142 45 184 100 194
143 65 68 180 54
199 116 176 134 149
138 136 133 136 177
164 123 119 148 104
81 128 139 140 223
124 177 166 133 126
120 93 164 130 78
115 144 28 126 143
149 110 148 140 200
103 119 138 99 160
143 110 123 95 120
->
142 143 199 138 164 81 124 120 115 149 103 143
45 65 116 136 123 128 177 93 144 110 119 110
184 68 176 133 119 139 166 164 28 148 138 123
100 180 134 136 148 140 133 130 126 140 99 95
194 54 149 177 104 223 126 78 143 200 160 120

132 100 126 124 119 81 83 120 118 85
210 135 104 208 114 81 123 139 118 85
144 91 122 127 114 81 81 126 118 85
210 135 93 208 114 81 123 139 118 85
113 135 104 127 114 81 111 83 118 85
210 135 104 208 114 81 123 173 118 93
227 135 104 208 114 81 123 159 118 92
->
132 210 144 210 113 210 227
100 135 91 135 135 135 135
126 104 122 93 104 104 104
124 208 127 208 127 208 208
119 114 114 114 114 114 114
81 81 81 81 81 81 81
83 123 81 123 111 123 123
120 139 126 139 83 173 159
118 118 118 118 118 118 118
85 85 85 85 85 93 92

187 180 153 168 131 122 115 62
184 164 181 173 156 155 104 54
187 168 168 183 145 140 86 59
112 164 181 177 156 171 95 70
148 180 161 170 103 171 117 42
172 143 172 201 155 109 91 48
110 99 137 144 129 120 103 145
114 150 154 201 152 126 99 44
120 101 134 151 101 106 117 145
->
187 184 187 112 148 172 110 114 120
180 164 168 164 180 143 99 150 101
153 181 168 181 161 172 137 154 134
168 173 183 177 170 201 144 201 151
131 156 145 156 103 155 129 152 101
122 155 140 171 171 109 120 126 106
115 104 86 95 117 91 103 99 117
62 54 59 70 42 48 145 44 145

120 220 134 132 153
139 145 152 132 139
103 116 121 157 142
->
120 139 103
220 145 116
134 152 121
132 132 157
153 139 142

125 96 157 151 152 137 111 123 116
142 139 104 125 217 138 129 130 137
136 135 135 132 156 137 116 127 121
129 129 121 109 140 111 160 151 140
98 108 100 135 104 129 117 147 149
120 136 95 133 140 117 104 136 102
131 138 109 136 161 121 118 132 139
145 128 137 145 120 101 139 101 137
114 116 101 132 119 112 134 143 153
->
125 142 136 129 98 120 131 145 114
96 139 135 129 108 136 138 128 116
157 104 135 121 100 95 109 137 101
151 125 132 109 135 133 136 145 132
152 217 156 140 104 140 161 120 119
137 138 137 111 129 117 121 101 112
111 129 116 160 117 104 118 139 134
123 130 127 151 147 136 132 101 143
116 137 121 140 149 102 139 137 153

136 68 55 84 86 67 99 161 148 139 85 151 69 131 74 90
157 47 48 158 178 88 33 191 184 132 34 213 159 111 88 207
130 122 126 151 155 135 107 121 129 120 112 136 156 118 133 162
136 59 44 78 79 59 94 162 148 139 78 151 61 130 66 83
134 146 155 170 177 158 120 128 135 122 130 144 180 121 153 185
->
136 157 130 136 134
68 47 122 59 146
55 48 126 44 155
84 158 151 78 170
86 178 155 79 177
67 88 135 59 158
99 33 107 94 120
161 191 121 162 128
148 184 129 148 135
139 132 120 139 122
85 34 112 78 130
151 213 136 151 144
69 159 156 61 180
131 111 118 130 121
74 88 133 66 153
90 207 162 83 185

154 121 175
186 85 92
130 117 188
116 163 81
179 113 71
33 179 99
145 75 124
70 153 108
131 70 156
200 153 77
->
154 186 130 116 179 33 145 70 131 200
121 85 117 163 113 179 75 153 70 153
175 92 188 81 71 99 124 108 156 77
